Below are the code and all the weights of a small trained network. Each question names an input and a class and asks about switching units off, where a switched-off unit gives its printed mean instead of its output.

import numpy as np


def w(rows, s, z=0):
    codes = np.array(rows[::2]) - 128.0
    scale = np.full(codes.shape[1], s)
    scale[-1] = z or s
    return codes * scale


def norm(h):
    return h / np.sqrt((h * h).mean(-1, keepdims=True) + 1e-5)


def f(y):
    return np.maximum(y, 0)


def log_softmax(a):
    a = a - a.max(-1, keepdims=True)
    return a - np.log(np.exp(a).sum(-1, keepdims=True))


def net(x, mask):
    res = np.array(x, float).reshape(1, 8) / 4 @ E
    u = 0
    for l in range(3):
        y = f(norm(res) @ A[l][:, :-1].T + A[l][:, -1])
        res = res + np.where(mask[u : u + 11], y, B[l][:, -1]) @ B[l][:, :-1]
        u += 11
    return log_softmax(norm(res)[-1] @ U[:, :-1].T + U[:, -1])


A, B = {}, {}
E = w([
[131,127,125,127,131],'x0',
[129,125,129,130,133],'x1',
[155,203,254,121,81],'x2',
[49,189,128,178,222],'x3',
[158,204,69,224,37],'x4',
[128,128,131,129,129],'x5',
[128,129,125,124,128],'x6',
[126,127,129,128,127],'x7',
],0.00089)
A[0] = w([
[75,121,119,188,199,109],'L0N1',
[95,63,41,87,73,113],'L0N2',
[104,84,108,80,126,50],'L0N3',
[143,53,1,153,134,43],'L0N4',
[153,199,201,63,137,126],'L0N5',
[145,167,198,38,162,126],'L0N6',
[83,47,159,53,178,143],'L0N7',
[252,68,154,80,61,133],'L0N8',
[117,74,130,157,176,81],'L0N9',
[178,101,79,149,94,5],'L0N10',
[150,204,18,167,81,106],'L0N11',
],0.0023,0.0021)
B[0] = w([
[67,105,78,101,99,191],'L0N1',
[205,107,138,127,180,190],'L0N2',
[201,108,155,125,167,137],'L0N3',
[130,175,239,111,110,185],'L0N4',
[85,80,139,168,115,220],'L0N5',
[78,68,138,161,114,220],'L0N6',
[189,182,106,117,119,236],'L0N7',
[68,135,96,72,84,248],'L0N8',
[122,139,77,113,128,146],'L0N9',
[169,3,124,249,21,137],'L0N10',
[93,59,147,202,113,217],'L0N11',
],0.003,0.0017)
A[1] = w([
[252,191,106,54,161,66],'L1N1',
[93,161,66,63,164,2],'L1N2',
[222,79,79,26,11,143],'L1N3',
[218,89,176,119,67,42],'L1N4',
[110,159,164,192,52,128],'L1N5',
[124,212,113,153,66,102],'L1N6',
[38,214,114,92,107,181],'L1N7',
[202,24,150,90,46,169],'L1N8',
[143,158,53,78,195,33],'L1N9',
[213,252,65,208,61,91],'L1N10',
[148,112,16,148,143,85],'L1N11',
],0.0027,0.0018)
B[1] = w([
[186,28,76,27,229,147],'L1N1',
[42,227,191,28,2,141],'L1N2',
[106,147,161,177,223,247],'L1N3',
[53,154,75,130,136,165],'L1N4',
[161,152,95,85,181,216],'L1N5',
[194,178,102,126,181,165],'L1N6',
[211,82,158,124,100,205],'L1N7',
[195,102,106,112,44,254],'L1N8',
[137,192,138,64,11,149],'L1N9',
[98,63,187,43,150,180],'L1N10',
[102,104,156,162,73,157],'L1N11',
],0.0033,0.0024)
A[2] = w([
[100,70,169,119,154,163],'L2N1',
[188,180,91,106,100,16],'L2N2',
[36,228,84,11,80,65],'L2N3',
[156,254,124,148,225,3],'L2N4',
[36,120,59,223,156,7],'L2N5',
[109,210,187,96,65,112],'L2N6',
[126,168,183,28,144,125],'L2N7',
[132,135,76,60,57,81],'L2N8',
[170,177,92,101,105,62],'L2N9',
[188,121,146,128,111,73],'L2N10',
[50,77,177,163,179,75],'L2N11',
],0.0033,0.0024)
B[2] = w([
[113,180,125,99,128,233],'L2N1',
[197,247,35,188,8,140],'L2N2',
[69,249,54,2,167,190],'L2N3',
[249,165,238,148,162,155],'L2N4',
[58,5,55,147,197,168],'L2N5',
[120,96,78,93,193,211],'L2N6',
[114,127,104,210,90,251],'L2N7',
[87,157,173,154,203,198],'L2N8',
[125,177,80,179,72,143],'L2N9',
[64,150,120,120,120,174],'L2N10',
[72,187,171,203,153,186],'L2N11',
],0.0039,0.0018)
U = w([
[250,5,7,4,250,255],'0',
[51,6,251,9,5,27],'1',
[249,5,5,251,8,105],'2',
[253,252,6,251,4,64],'3',
[5,251,7,5,251,180],'4',
[7,250,252,251,251,63],'5',
[6,11,6,251,250,161],'6',
[251,253,250,253,250,40],'7',
],0.0044,0.0009)

Each question gives the input, the list of numbers given to net, and the class t.
The units are the neurons (one row each of A and B). Each row of codes is followed by its name. A weight is (code - 128) times the scale printed after its matrix; where a second scale follows, it is the last column's (A, B and U).
mask holds one flag per neuron, layer by layer. A switched-off neuron (its flag False) gives its mean, the last column of its row in B, instead of its output. The means were averaged over made-up inputs and are rounded, as every weight is.
A unit's drop is (log p(t) with every unit on - log p(t) with that unit switched off) / (log p(t) with every unit on - log p(t) with every unit switched off).
The circuit of an input: a set's keep is (log p(t) with only the set's units on - log p(t) with every unit switched off) / (log p(t) with every unit on - log p(t) with every unit switched off). Starting from the 12 units with the biggest drops (on a tie, the unit counted first), units are removed one at a time, each time the one whose removal leaves the highest keep (on an exact tie, the one counted first), for as long as the keep stays at least 0.8.
units of the circuit, in order: the units of the circuit, biggest drop first
unit that matters most: the unit with the biggest drop
top k neurons: the k neurons with the biggest drops, biggest first
k most important neurons of layer l: the k neurons of layer l with the biggest drops, biggest first
drop of u: that unit's drop, to one decimal
input [-2,6,2,-2,-6,4,7,7], class 1: unit that matters most => L1N8
input [3,0,3,0,0,-7,-8,6], class 1: units of the circuit, in order => L1N3, L0N5
input [8,7,0,0,6,-8,-7,-3], class 2: top 2 neurons => L1N3, L2N3
input [1,4,3,1,-8,-1,-3,1], class 5: 2 most important neurons of layer 1 => L1N7, L1N8
input [-1,0,5,2,5,3,-2,-4], class 7: top 3 neurons => L1N8, L1N6, L1N5
input [-7,-3,-1,4,6,-4,5,-2], class 6: units of the circuit, in order => L0N11, L2N5
input [-4,5,0,2,7,-4,1,-8], class 6: 4 most important neurons of layer 1 => L1N8, L1N7, L1N3, L1N10
input [3,1,-3,1,7,5,1,7], class 6: units of the circuit, in order => L1N8, L2N5
input [4,-1,4,3,4,6,-3,5], class 7: units of the circuit, in order => L1N5, L2N4
input [0,3,5,2,5,8,5,-3], class 7: 2 most important neurons of layer 1 => L1N8, L1N6
input [5,-3,-2,2,6,-8,-3,2], class 6: top 3 neurons => L0N11, L1N8, L2N5
input [-8,-3,2,6,8,1,-6,1], class 7: top 2 neurons => L1N8, L1N6
input [6,3,3,0,-1,3,-3,-6], class 1: 2 most important neurons of layer 1 => L1N3, L1N4
input [1,4,-2,4,7,6,-1,-8], class 6: top 3 neurons => L0N11, L2N5, L1N8
input [3,0,7,8,2,-8,4,7], class 7: unit that matters most => L2N4
input [-5,4,-4,-1,5,-1,3,4], class 2: top 2 neurons => L0N11, L1N3
input [-5,-8,0,3,6,-5,-3,-4], class 6: drop of L1N3 => 0.6
input [-6,6,0,8,3,-3,6,8], class 6: drop of L0N1 => 1.4
input [-6,8,6,7,6,-3,6,3], class 7: drop of L1N8 => 0.1
